After every row comes roughly how far along a hidden order it lies, from 0 to 12.
In the rows, 100 means zero.
[ 86  96 113 107  95 117  95 109  84  77  95  99 103  98  95  92  92  44
 145  93  95 110 106 109  99  82  92 111 128 121  71 107 107  88  79 102
 102  93  75  83  99  77  99  94  90  88  86 103 101  99  97  98 109 105
  95  84 104  89 101 130 101 104  86  94 109 114 108 102  60 100  97  97
  90 121  95  98  58 107  99 114 119 102 103  88 102 103  66 128 104  86
 112  97  93 112 118 117 119  86  98 144 107 112  94 107  91  93 119  50
  95 103  98  88 104 103  28  94  98 111 102  97 104 100 110 119 111  91
  59 101  92 100 110  95  85  86  97  95 100  97]  7
[ 79  97 120 128  87  97  88 109 104  35  65 100  93 102 130 111 125  64
 100 102  99 107 105  97 102  85 111 108 144 146  86 119 105  89  87 101
  98  92  75  91 110 128 100  99 105  73  80 121 109  53 102  92 118 114
  98  74  84  95  82  89 101 121  96  93 103 105 102  97  68  97  96 102
  91 120  84 101  55 167  83 112 146 107  85  81 113 100  93 115 111  39
  98  96  99  81 112 103  87 107 112 153 102 122  78  64 100  84 131  23
 117 113 105  53  92 101   1  89 103 108  94 108 100  97 100 106 129  99
  89 101  86  70 116  94  85  89  97  92  87  60]  1
[ 81  96 110 141 103 105  84 115  85  53 106  99  89 106 116  90 111  36
 103 113 104 108 104 111  95  91  86 122 133 133 122 123 110  86  77  99
 108  91  65  82 103 107  84  92  86  79  71 103 124  96 102  93 115 109
  99  67 107 109  82 107 103 112  82 102 115  93  94  91  64 110 107  99
  74 137  89  97  64 111 101 119 133 109  88  90 103  98  61 141 108  74
  98  94 107 127 113  93 108 112  91 195 109 130  97  70 114  90 129  19
 102 120 105  67  71  96   0  92 104 115  76  98 101 103 105 113 128  85
 107 105  89  54 119  99  77  81  98  94  90  68]  2
[101  94  89  88  87 102  99 111  87  92 145  74  93 112  76  94 128  88
 157  79 103 103  96 109 100  78 119 117 106  95  65  95  99  94 105 102
  89 119  92 102 105 120 111  97  97  78  71 125  93 104 115 102  88 109
  86  86  99 121 112  97 100  96  97  93  95 113  94 109 117  60  84 108
  91  89 101  98  69  64  77 110 108  89 117  95  98  99  99  89  96  97
  91  93  94  87 127 111 141  82  83 114 117  88 110 123  84 118 125  80
 112  75  89 143 169 115  39 101  99  69  86 103 108  91 129  96  87  90
  45  97 100 132  91 104  79 115 110  99  95  92]  11
[111 102  97  77  96 121 103 114  98 114 122  78 103 112  80  99  98  87
 119  85  96  98 106 121 102 100  89 113  90  77  68  94  96  99 101 103
  95 108 111 103  94  76 100  99  97 106  80 111  85 117 103 108  93 105
  94 107 103 117 110 105  96  95  82  93 109 111 105 107 126  82  86 101
 105 115 104  99  98  52  92 114  96  93 118  99  98 103  90  96  93 129
 105  97  96 107 113 105 127  75  91  90 106  84 103 117  79 109  94 105
  85  79  92 126 142 115 102 102  95  94 111  99 100  91 109  98  93  95
  60  91 114 136  90  97  95 110 106  99 111 108]  10
[100 107  94 116 108 102 101 129 100  65 103  87  86 156 122 102  89  70
  17 115 108  91 107 128 105 108  87 117  99 100 142 121 105  92 104  94
 101 105  96 104 104 120  87  98 101  71  97 117 113 103 107 104 104 103
 104  99  90 112  86  78 110 117  87 106 109  79  87  93 152  96 101 102
  91 102  83 100 102  47  87  91 112 101  97  91 109  94 112  99 100  91
  92 102 108 110  97  80 106 100  96 127 104 103  96  40 106  96 117  54
  96 104 108  83  91 107  58 103 103  95  89 106  94  97  96  90 115 105
 104  96 105  82 116  97  89  79  99 101 103  90]  1
[ 97  97  92 126 115 118  91 126  83  89 134  87  96 111  88  79  86  26
 108 110 104 102 105 131  95 109  70 136 106  95 124 116 107  86  83  98
 109 102  82  87  93  72  76  89  77  94  75  98 113 146 106 105  99 105
  97  83 123 123  96 116 100 102  70 106 124 101  92  94 110 107 104  98
  79 137  98  95  88  24 110 121 105 101 107  98  98  97  50 136  97 119
  98  95 107 152 108  88 131  82  77 162 112 112 113  97 111 100 109  51
  83 102 101 104  98 105  42  99 101 106  84  92 101 100 112 106 115  82
  89 100 107  96 111 100  76  87 102  99 105  96]  6
[118 113  99 130 120  95  86 134 117  80  84  90  83 140 127 101 124  91
   4 120 113  91 109 127  90 109  75 116 102  84 141 120 105  94  91 100
 115  99  95  92 108 109  83 113  90 105  97 102 109 132 122 104  96 104
 104 107 108 135  81  69  97 122  92 110 121  66  92  85 159 122 117 100
 106 105  82  99 123  95 105 130 114 100  98 106 105  92  92 109  99 100
  87  93 120 137 104  36 110  99  99 125 103 104 127  67 118 103  98  78
  80 116 109  87  82 105 111 110 100  93  77 102  87  94 100  78 119 104
 166  97 112  62 113  99  89  73 105  99 101  69]  0
[ 93 105  85 115 104 118 105 130  95  69 110  74  88 152 105  96  73  65
  73 109 107  93 105 122 108 104  96 119  95  98 129 128 104  92 110  94
  94 111  92 108 102 125  84  93 106  63  98 123 112 109 103 103 102 102
  98  92  88 113  93  81 112 113  92 103 102  82  87  96 150  78  94 105
  89 100  89 101  85  15  80  83 106  96  99  90 108  92 119  81  99  99
  90 103 101 106  95 104 119  96  91 132 108  96  92  50 100 103 123  45
 104  93 100 106 119 112  23 101 106  86  89 106 105  98 103  81  99 105
  67  96 104 103 114  97  87  86  98 104 102 109]  4
[ 89  92 111  80  82 116  95  94  73  80 134  93 105  79  82  96 116  61
 157  82  92 113 101 100 103  63 104 109 114 127  30  99 100  86  77 107
  89 101  88  89  98  89 114  88  89  83  61 107  97  90  96  99 102 108
  92  73 105 108 109 130 100  95  82  88 109 133 111 109  62  65  86 100
  94 126 107  98  57 124  84 119 125 100 113  85  96 106  68 122 104  90
 112  98  86  79 124 135 123  78  78 131 112 110  97 134  83 108 117  59
 101  86  95 111 144 106  11  95  97 102 108  95 109  96 125 127 102  77
  34  99  89 119  91  98  83 109 103  92  97  93]  12
[117 113 124  98 103 109  86 121 114  88  45 100  94 106 127 117 130  98
  56  99  99 102 114 119  95 101  76  97 111  96  94  99 103  92  81 103
 106  87  99  84 101  81 100 115  93 108  87  95  89  97 108 108  99 104
 105 113  99 108  88  90  95 116  82 102 122  91 115  95 142 123 108  94
 120 113  89 100 125 161 105 131 118 104 101  91 107 105  73 134 100 100
 112  98 110 108 114  71 108  86 115  93  97 104 108  94  97  98  91  89
  64 111 108  76  77 103 163 104  89 116 114  98  84  93 101 113 135  95
 135  94 112  95 105  93  96  73 104  96 104  65]  5
[118 107 116  96  99  93  93 121 107  77  84  95  88 119 131 120 151 112
  69 101 101 102 107 118  93  95  93 109 117  98  81 106 105  84  84 106
 105 101  92  81 107 106 109 112  86  95  67 106  88  93 120 108 102 111
  94  98  98 118  89  77  97 115  89 100 126  94 103 102 132  96 104  95
 121 106  83  98 122 171  95 142 131 101 115  96 105 103  84 134 100  84
 100  94 111  94 121  63 109  88 106 113 104  99 114  93  94 108  99  68
  71 107 107  91 108 105  82 101  91 107 101 102  89  86 109 108 117  97
 140  97 118  84 104  93  85  84 108  89 102  49]  5
[101  96 104  93 112 123 102 106  96 141  98  95 110  82  70  91  61  73
 105  87  94 101 109 122 101 113  79 109  81  82  89  91  99  99 105  98
 106  88 111  98  87  48  91 100  99 123 107  86  93 150  89 106  96  92
 105 114 112 107 110 134  95  89  76 100 105 113 108 104  84 118  93  98
  90 124 120  98 106  60 126  99  74  92 107 103  91 101  65 109  93 145
 114 100  99 143  95 118 121  86 102  85 101  93 106 145  87  94  80 135
  76  91  89 113  98 108 163 101  98 109 113  89 100 104  92 111  99  95
  54  95 105 130  91  97 105  96 102 105 121 137]  11
[ 93  99  99  94 102 123 107 111  93 111  78  88 108 110  83  93  51  62
  96  90  97  97 109 116 110 112  83 105  83  86  97 102 101  97 107  95
  98  97 106 108  92  73  92  98 111  94 116 105  97 126  87 104 101  97
 104 110  91  96 109 116 106  97  83  97 101 108 104 104 113  97  85 101
  96 106 106 101  89  30  99  75  83  96 105  93 102 100  91  93  93 135
 109 105  92 126  91 136 114  84 102  87 101  91  87  99  86  94  96  97
  96  87  92 103  99 113 117 100 100  98 116  96 102 101  95 104  96 102
  27  92 104 130 101  95 104  88  95 103 118 142]  9
[ 92  96 118 108 107 121  95 108  98 104  65 108 103  80 102 105  87  55
 104  94  97 105 113 112  99 102  76 100 108 100  88  97 105  93  86  98
 108  84  93  89  95  59  97 104  98 110 100  88  92 121  91 104 108  99
 105 105 104  89  99 128  98  96  78  98 109 113 112 101  85 130  95  95
  92 117 102  98 102 120 120 113  97 101 102  93 100 105  52 139  99 112
 116 100 102 136 109 104 106  88 111 115 101 111  98 109  94  86  97  96
  85 104  99  81  71 104 132  95  95 124 115  94  93 102  94 129 124  95
  91  96 100 100 105  95  99  77  99 100 111 101]  8

New part:
[ 39 105 105  91 100  99 113  89  88  96 102  94  96 108 100  88  78 102]  0
[ 39  97 111  93 124 118 149  90  81  80  97  46 101 100  99  84 110  75]  11
[ 64  90  93  92 100  95 102  93 100 126  93  91  98 105  99  89  89 102]  4
[ 92 101  93  95  67  99 111  99 107 100 100  55 106 100 100 141  53 100]  9
[125 101 102  86 146  88 102  95  80  95  97 113  97 107  93  55  79 138]  1
[ 42  82  98  80 104  94 111  96  94 114  95  84  95 115 101  67  82 105]  3
[ 95  86  97  85 101  88  95 101 101 107 100 111  93 113 102  79  98 103]  2
[ 38  83  98  75 111  98 124  95  91 114  94  75  94 115 100  65  82 105]  3
[ 56 108 102  84  64 117 127  88 104  95 100  57 103 103 101 123  61 104]  11
[ 74 100  99  94 101  95 105  89  96 115 104 112  97 107 101  96  93 101]  0
[ 45  90  97  81 105  99 117  93  93 124  91  73  96 108 100  84  79 104]  4
[ 93 109 106  94 119 105 120 112  83  95  99 108  98 104 108  86 132 109]  5
[ 32 106 105  77 112 102 140  85  82  94 100  83  94 115 101  85  71 106]  0
[161 102  99  87 137  89 118  96  84  95  98 128  98 104  94  76  96 136]  2
[110 123  97 106  89 133  84  94 117  96 101  95 102  90  99 117 108  99]  12
[ 80 102  87  79  71 103 124  99 103  99  97  41 103 104  99 135  55 103]  8
[ 72 123 101  94 100 133 103  91 104  91  98  54 100  97 100 102 103 106]  12
[  3 106 107  79 127 104 137  89  79  93  99  71  96 110 100  69  62 106]  0
[ 50 103 103  68 111 102 134  87  82  96 100  95  94 117 101  81  76 105]  1
[ 47 108 104  78  65 123 131  88 101  94  99  48 102 102 102 122  57 102]  11
[  1 140 108  60 110 159 151  76  86  86  92  20  96 108 100  86  58 113]  12
[ 34 102 104  57 120 105 149  87  75  95  97  63  91 125 102  71  70 109]  1
[ 92 100  83  83  74  99 110  98 107 106  96  54 101  97  98 129  68 107]  7
[ 69 101 102  91 128  91  93  95  85  96  99  99  96 106  98  53  79 114]  0
[ 96 110 105  97 115 102 115 112  88  95  99 122  99 103 107  87 135 108]  5
[ 45 103 103  98 114 123 123  92  93  83  98  64 103  97  99  93 116  97]  12
[ 62  86 127  96 121 105 128  99  88  88  99  70  98 103 100  89 114  62]  10
[ 40 104 103  90 119  98 116  93  85  96  99  88  96 108 100  75  75 107]  0
[ 40  99  96  75 106 105 126  93  90 122  90  53  97 108 100  89  74 106]  5
[115 104 103  76 152  92 112  91  75  94  96 107  95 108  93  50  74 139]  1
[ 46  84 128  93 124 112 141  95  85  89  98  65  97 105 100  84 109  53]  10
[123 101 100  91 143  88  93  99  87  97  97  95  97 103  94  56  86 134]  1
[ 57 116 102  85  69 124 127  84 106  95  99  64 101 101 102 121  71 100]  11
[ 30 105 102  53 120 109 157  85  74  94  97  63  91 121 101  74  68 107]  1
[ 72 132 100  95  74 137 101  85 113  96 100  82 101  94 100 117  87 105]  12
[ 89  99 119  97 120  98 119 116  90  94  98  81  97 104 101  95 119  96]  9
[  8  99  99  62 115 112 151  87  80 119  88  38  96 114 100  75  63 107]  4
[112 117  97 106  92 130  81  96 114  94 101  95 102  90  99 114 113 103]  12
[107 110  96 108  49 112  92  90 126 100 103  91 104  91 101 130  95  99]  11
[105 101 107 105 118  95 109 130  92  98 100 104  99 100 108  90 117  99]  7
[ 66  96  93  91  98  98 110  96  98 126  92  77  99 105 101  93  82 102]  4
[  3 106 109  66 120 110 156  80  69  90  98  69  93 118 100  73  61 108]  0
[ 99 104 103  70 153  93 114  94  75  92  94  95  95 110  93  47  70 139]  1
[ 83 101  83  79  78 101 112  97 106 104  96  10 101 103  97 122  66 104]  7
[ 76 102  85  75  80 103 121  94  98 105  95  45 100 104  98 121  63 101]  7
[ 65 101  96  77  71 107 131  95  99  96  98  43 105 105 100 132  44 102]  9
[129 119  95 120  87 121  66  98 122  96 102 112 103  85  99 124 119 101]  12
[ 50 113 111  74 135 115 149 118  70 109  95  83  96 111 110  66 110 113]  6
[ 86  80 123 113 115 102 116  97  94  88 101  83 100  97  99 100 124  45]  11
[ 76 101  82  77  77 103 114  95 101 105  95  48 102 103  98 117  65 105]  7
[ 66 103  87  73  80 102 120  94 102 102  95  40 100 100  98 121  60 105]  7
[118  97  98 126  97  83  61 103 109 104 107 145 101  93 100  96  99  99]  0
[ 26 103 107  69 116 106 141  83  79  94  99  78  93 117 101  82  69 107]  0
[ 93  88 107 119  98 103 110  98 101  87 102  86 103  92  99 107 134  61]  11
[ 86 101  86  82  45  98 113  99 106 100  99  47 104 102  99 138  52 102]  8
[146 103 101  88 137  94 114  94  81  94  98 136  98 104  97  81 111 127]  3
[ 37  93  97  78 111 103 123  93  90 123  91  67  97 112 100  80  79  98]  4
[ 57  97 100  66 112 104 135  91  83  95  98  83  91 120 102  74  77 105]  1
[119  98  94 112  46  98  88 100 122 101 104  97 107  92 102 151  76  95]  10
[ 76 100  98  94  66 104 118  94 106  97 100  53 105 102 102 135  49 101]  10
[150 101 101  91 146  84 104  96  84  95  97 130  98 104  93  62  90 137]  1
[ 44 100 102  62 114  96 140  89  80  95  98  81  91 122 101  72  77 103]  1
[ 72 101 103 111 111 116 120  93  95  83  99  71 103  96  99  99 125  85]  12
[ 35  99 103  54 119 107 145  88  78  91  97  68  90 123 102  67  71 108]  1
[ 73 104 102 103 109 123 117  93  97  86  98  72 103  96  99  97 118  98]  12
[ 55 101 101  85 109  98 118  88  94  98 102 100  95 111 101  91  83 103]  0
[ 96 107 100 108 104 126  94  94 105  90  99 101 102  92  99 107 117 104]  12
[ 60  97 100  64 113  98 128  92  86  96  99  81  92 119 101  80  82 108]  1
[ 39 103 105  82 127 101 122  91  78  94  97  75  95 109 100  55  56 110]  0
[ 98  91  96  86  98  91  96  99  97 105 101 111  94 113 102  80  94 104]  2
[165 102 101  91 137  87 104  96  86  95  99 144  99 102  94  76 102 134]  2
[153 101  99  92 140  84 100  96  87  93  98 130  98 102  93  65  91 139]  1
[ 60 109 104  91 114 135 122  90  94  85  97  58 101  98  98  96 106 105]  12
[ 76 101  86  75  78 101 124  93 101  99  97  38 102 105  98 133  54 105]  8
[ 46  85 125  88 129 112 148  89  80  83  97  53  98 104  99  87 109  50]  11
[ 23 103 106  77 111 106 137  84  80  95 100  74  94 114 101  82  68 106]  0
[118 101 100  89 146  86 103  97  82  95  96 113  97 104  93  66  88 136]  1
[ 75 102 113  85 125 106 120 127  82  96  98  64  97 106 105  88 116 105]  8
[101 108 105  92 123 100 122 100  81  93  99 122  98 106 102  86 130 110]  4
[ 85 101  94  90  64  99 116  95 108  98 100  52 106 101 100 139  47 102]  9
[ 30 105 110  77 111 104 132  84  81  94 101  71  94 113 101  81  70 103]  0
[ 41  95 103  55 119 107 143  91  82  96  97  70  90 124 102  68  69 108]  1
[107  99  99 127 101 109  97  99 110  89 103 100 105  89  99 110 137  89]  12
[ 70  97  91  88  94  99 113  95  99 123  93  72  99 102  97  93  84 104]  5
[107  78 121 123 107  95  96  99 102  92 103 107 101  93  99 104 131  43]  10
[ 84 109 106  93 122 104 119 119  83  96  99 100  98 105 110  85 127 107]  6
[104  91 120 113 111  95  93 111 101  97 102 107  99  98 100 103 127  77]  9
[ 48 137 104  70  86 145 121  82 103  92  96  55  98  99 100 103  77 112]  12
[ 69 100  90  79  98 104 118  94  96 113  92  53  98 105  98  91  69 102]  6
[ 57 102 101  91 127  91  97  93  85  95  97  95  96 108  99  55  73 113]  0
